Below is a small trained network, with its code and all its weights. Each question gives an input and a class and asks what happens when units are switched off, that is, made to give their printed mean instead of their output.

import numpy as np


def w(rows, s, z=0):
    codes = np.array(rows[::2]) - 128.0
    scale = np.full(codes.shape[1], s)
    scale[-1] = z or s
    return codes * scale


def f(y):
    return y / 2 * (1 + np.tanh(0.7978845608 * (y + 0.044715 * y**3)))


def log_softmax(a):
    a = a - a.max(-1, keepdims=True)
    return a - np.log(np.exp(a).sum(-1, keepdims=True))


def net(x, mask):
    res = np.array(x, float).reshape(1, 8) / 4 @ E
    y = f(res @ A[0][:, :-1].T + A[0][:, -1])
    res = res + np.where(mask, y, B[0][:, -1]) @ B[0][:, :-1]
    return log_softmax(res[-1] @ U[:, :-1].T + U[:, -1])


A, B = {}, {}
E = w([
[126,128,138,154],'x0',
[128,127,124,122],'x1',
[84,238,160,67],'x2',
[128,130,111,94],'x3',
[128,126,127,132],'x4',
[246,171,124,151],'x5',
[129,125,139,157],'x6',
[73,172,30,188],'x7',
],0.011)
A[0] = w([
[89,208,209,59,117],'n0',
[228,84,234,23,215],'n1',
[102,204,170,138,77],'n2',
[71,99,116,111,127],'n3',
[213,153,106,171,183],'n4',
[40,140,180,176,160],'n5',
[195,34,55,121,6],'n6',
[178,160,151,161,197],'n7',
[106,211,164,142,56],'n8',
[191,179,91,159,140],'n9',
[125,229,32,171,58],'n10',
[12,46,176,159,175],'n11',
[144,224,152,85,102],'n12',
[174,152,196,121,110],'n13',
[145,133,214,134,81],'n14',
[137,171,51,177,198],'n15',
],0.011,0.002)
B[0] = w([
[164,101,116,172,206],'n0',
[65,137,203,163,252],'n1',
[224,117,32,125,165],'n2',
[166,174,119,125,160],'n3',
[157,179,2,39,193],'n4',
[120,154,103,115,174],'n5',
[164,78,79,169,195],'n6',
[142,127,210,51,168],'n7',
[212,72,91,158,165],'n8',
[110,184,136,68,178],'n9',
[39,144,168,199,206],'n10',
[233,205,146,68,211],'n11',
[161,96,26,194,187],'n12',
[105,107,201,85,170],'n13',
[95,143,135,167,161],'n14',
[65,154,165,142,191],'n15',
],0.0077,0.013)
U = w([
[238,73,91,237,79],'0',
[136,176,152,119,255],'1',
[164,252,149,1,77],'2',
[43,169,203,184,70],'3',
],0.008,0.0073)

Each question gives the input, the list of numbers given to net, and the class t.
The units are the neurons (one row each of A and B). Each row of codes is followed by its name. A weight is (code - 128) times the scale printed after its matrix; where a second scale follows, it is the last column's (A, B and U).
mask holds one flag per neuron, in row order. A switched-off neuron (its flag False) gives its mean, the last column of its row in B, instead of its output. The means were averaged over made-up inputs and are rounded, as every weight is.
A unit's drop is (log p(t) with every unit on - log p(t) with that unit switched off) / (log p(t) with every unit on - log p(t) with every unit switched off).
The circuit of an input: a set's keep is (log p(t) with only the set's units on - log p(t) with every unit switched off) / (log p(t) with every unit on - log p(t) with every unit switched off). Starting from the 12 units with the biggest drops (on a tie, the unit counted first), units are removed one at a time, each time the one whose removal leaves the highest keep (on an exact tie, the one counted first), for as long as the keep stays at least 0.8.
circuit, biggest first: the units of the circuit, biggest drop first
most important unit: the unit with the biggest drop
top k neurons: the k neurons with the biggest drops, biggest first
drop when u is switched off: that unit's drop, to one decimal
input [-2,1,-1,-1,-5,-7,3,3], class 2: circuit, biggest first	n11
input [2,-2,4,5,-3,5,-7,-7], class 1: circuit, biggest first	n12; n1
input [-8,7,-6,-6,6,5,0,8], class 3: top 2 neurons	n10; n15
input [-3,-5,8,-3,-7,3,-4,-8], class 0: circuit, biggest first	n12; n0
input [-2,-3,8,3,0,2,0,8], class 0: circuit, biggest first	n8; n12
input [-6,3,-5,0,0,1,-4,6], class 3: circuit, biggest first	n15; n10
input [1,-7,-2,-3,-8,5,8,6], class 1: top 2 neurons	n4; n1
input [1,8,1,5,3,-7,5,-5], class 2: top 2 neurons	n11; n10
input [2,-3,2,-6,6,7,-2,6], class 2: top 4 neurons	n4; n9; n1; n7
input [-1,-2,7,-8,2,-7,6,6], class 0: circuit, biggest first	n8; n2
input [-2,-8,-3,8,2,8,3,5], class 2: top 2 neurons	n4; n9
input [6,-3,5,-5,-5,0,3,-6], class 3: top 2 neurons	n1; n13
input [8,-3,-4,-2,-4,-2,0,7], class 3: circuit, biggest first	n10; n15
input [-4,7,7,-2,-1,-6,4,1], class 0: most important unit	n0
input [-1,-6,2,-6,1,5,-4,-7], class 3: top 2 neurons	n1; n11
input [-6,2,7,-7,7,-3,2,-8], class 3: top 2 neurons	n1; n13
input [3,-8,3,-5,4,4,6,-7], class 3: top 3 neurons	n1; n11; n14
input [-6,-5,-3,-1,4,-2,2,-7], class 3: top 2 neurons	n1; n4
input [-1,-8,5,7,3,-6,-8,-8], class 1: top 2 neurons	n10; n0
input [-3,-5,-1,-4,-3,-6,-5,0], class 2: most important unit	n11
input [-7,1,2,6,-1,3,-3,8], class 3: drop when n15 is switched off	0.1
